Below are the code and all the weights of a small trained network. Each question names an input and a class and asks about switching units off, where a switched-off unit gives its printed mean instead of its output.

import numpy as np


def w(rows, s, z=0):
    codes = np.array(rows[::2]) - 128.0
    scale = np.full(codes.shape[1], s)
    scale[-1] = z or s
    return codes * scale


def f(y):
    return np.maximum(y, 0)


def log_softmax(a):
    a = a - a.max(-1, keepdims=True)
    return a - np.log(np.exp(a).sum(-1, keepdims=True))


def net(x, mask):
    res = np.array(x, float).reshape(1, 3) / 4 @ E
    y = f(res @ A[0][:, :-1].T + A[0][:, -1])
    res = res + np.where(mask, y, B[0][:, -1]) @ B[0][:, :-1]
    return log_softmax(res[-1] @ U[:, :-1].T + U[:, -1])


A, B = {}, {}
E = w([
[117,147,59,76,141,94,247],'x0',
[73,34,154,65,152,195,175],'x1',
[167,94,98,195,41,167,195],'x2',
],0.011)
A[0] = w([
[123,85,141,52,223,41,109,103],'neuron 1',
[134,98,239,130,61,173,35,91],'neuron 2',
[76,93,62,99,141,106,175,113],'neuron 3',
[100,169,54,82,146,94,210,160],'neuron 4',
[138,132,146,50,204,35,69,72],'neuron 5',
[160,147,101,53,123,99,182,118],'neuron 6',
[221,101,43,157,53,168,186,91],'neuron 7',
[134,146,117,166,119,75,118,249],'neuron 8',
[88,118,96,131,187,102,95,199],'neuron 9',
[59,44,152,91,129,186,145,104],'neuron 10',
[73,106,160,84,125,198,165,188],'neuron 11',
[128,68,89,200,81,182,153,132],'neuron 12',
[194,241,83,134,64,14,121,100],'neuron 13',
[61,146,56,68,136,61,204,76],'neuron 14',
[72,81,133,68,142,169,160,95],'neuron 15',
[142,61,103,196,75,129,146,178],'neuron 16',
[48,158,177,81,237,60,111,110],'neuron 17',
[179,221,49,75,156,104,200,110],'neuron 18',
[147,67,143,166,25,150,175,78],'neuron 19',
[139,53,227,104,158,207,158,117],'neuron 20',
[159,85,255,166,121,145,54,144],'neuron 21',
[160,240,76,184,103,48,50,95],'neuron 22',
[13,25,145,108,131,169,145,116],'neuron 23',
[105,64,187,87,157,222,181,85],'neuron 24',
[196,231,133,175,88,82,125,106],'neuron 25',
[158,147,190,142,93,158,61,97],'neuron 26',
[89,162,127,82,201,116,101,84],'neuron 27',
[79,191,100,116,248,125,69,140],'neuron 28',
],0.0088,0.012)
B[0] = w([
[107,75,55,182,136,96,116,198],'neuron 1',
[189,81,157,127,38,225,11,222],'neuron 2',
[171,144,173,125,66,187,105,185],'neuron 3',
[181,119,252,153,47,144,77,225],'neuron 4',
[171,65,23,178,120,137,129,189],'neuron 5',
[150,94,180,111,43,157,62,177],'neuron 6',
[119,48,50,194,128,89,151,197],'neuron 7',
[54,213,244,132,172,77,174,245],'neuron 8',
[2,105,207,175,137,68,171,214],'neuron 9',
[166,192,91,74,199,121,119,220],'neuron 10',
[94,183,165,97,166,87,108,252],'neuron 11',
[114,93,105,174,135,98,175,208],'neuron 12',
[164,168,82,61,193,159,116,201],'neuron 13',
[175,82,136,108,74,213,72,192],'neuron 14',
[144,166,102,57,170,130,103,197],'neuron 15',
[52,106,124,202,153,55,193,224],'neuron 16',
[127,43,67,195,143,98,145,219],'neuron 17',
[200,106,195,118,55,216,43,192],'neuron 18',
[119,39,29,168,162,136,213,187],'neuron 19',
[164,209,94,56,155,134,162,225],'neuron 20',
[148,91,195,111,20,145,81,250],'neuron 21',
[158,179,45,32,175,144,114,213],'neuron 22',
[154,178,125,69,188,127,122,238],'neuron 23',
[172,161,76,57,184,117,116,217],'neuron 24',
[150,185,66,62,211,129,108,191],'neuron 25',
[195,121,131,113,55,196,91,184],'neuron 26',
[154,40,30,150,120,114,140,173],'neuron 27',
[106,78,90,192,131,89,178,216],'neuron 28',
],0.0073,0.011)
U = w([
[152,219,77,52,193,122,118,95],'0',
[165,96,179,121,21,195,85,94],'1',
[108,38,43,203,146,72,158,71],'2',
[21,200,248,140,143,41,162,253],'3',
],0.016,0.011)

Each question gives the input, the list of numbers given to net, and the class t.
The units are the neurons (one row each of A and B). Each row of codes is followed by its name. A weight is (code - 128) times the scale printed after its matrix; where a second scale follows, it is the last column's (A, B and U).
mask holds one flag per neuron, in row order. A switched-off neuron (its flag False) gives its mean, the last column of its row in B, instead of its output. The means were averaged over made-up inputs and are rounded, as every weight is.
A unit's drop is (log p(t) with every unit on - log p(t) with that unit switched off) / (log p(t) with every unit on - log p(t) with every unit switched off).
most important unit: the unit with the biggest drop
k most important neurons: the k neurons with the biggest drops, biggest first
drop when u is switched off: that unit's drop, to one decimal
input [8,6,7], class 1: most important unit -> neuron 4
input [-7,6,-8], class 2: 2 most important neurons -> [neuron 17; neuron 28]
input [5,-1,5], class 1: 2 most important neurons -> [neuron 18; neuron 4]
input [8,8,8], class 0: 3 most important neurons -> [neuron 24; neuron 10; neuron 23]
input [8,-3,8], class 1: 2 most important neurons -> [neuron 18; neuron 4]
input [3,-3,0], class 3: 2 most important neurons -> [neuron 2; neuron 8]
input [3,1,1], class 3: 2 most important neurons -> [neuron 2; neuron 21]
input [-4,5,-6], class 2: 2 most important neurons -> [neuron 17; neuron 28]
input [-5,-1,-5], class 1: 2 most important neurons -> [neuron 21; neuron 2]
input [3,3,3], class 3: 2 most important neurons -> [neuron 2; neuron 22]
input [6,5,-3], class 1: 2 most important neurons -> [neuron 4; neuron 14]
input [6,6,-7], class 2: 2 most important neurons -> [neuron 17; neuron 1]
input [-3,7,5], class 0: drop when neuron 20 is switched off -> 0.0
input [0,-6,8], class 2: drop when neuron 7 is switched off -> 1.9
input [-3,1,-4], class 2: drop when neuron 28 is switched off -> 0.1
input [-2,4,4], class 0: drop when neuron 17 is switched off -> 0.3
input [1,3,0], class 3: most important unit -> neuron 22
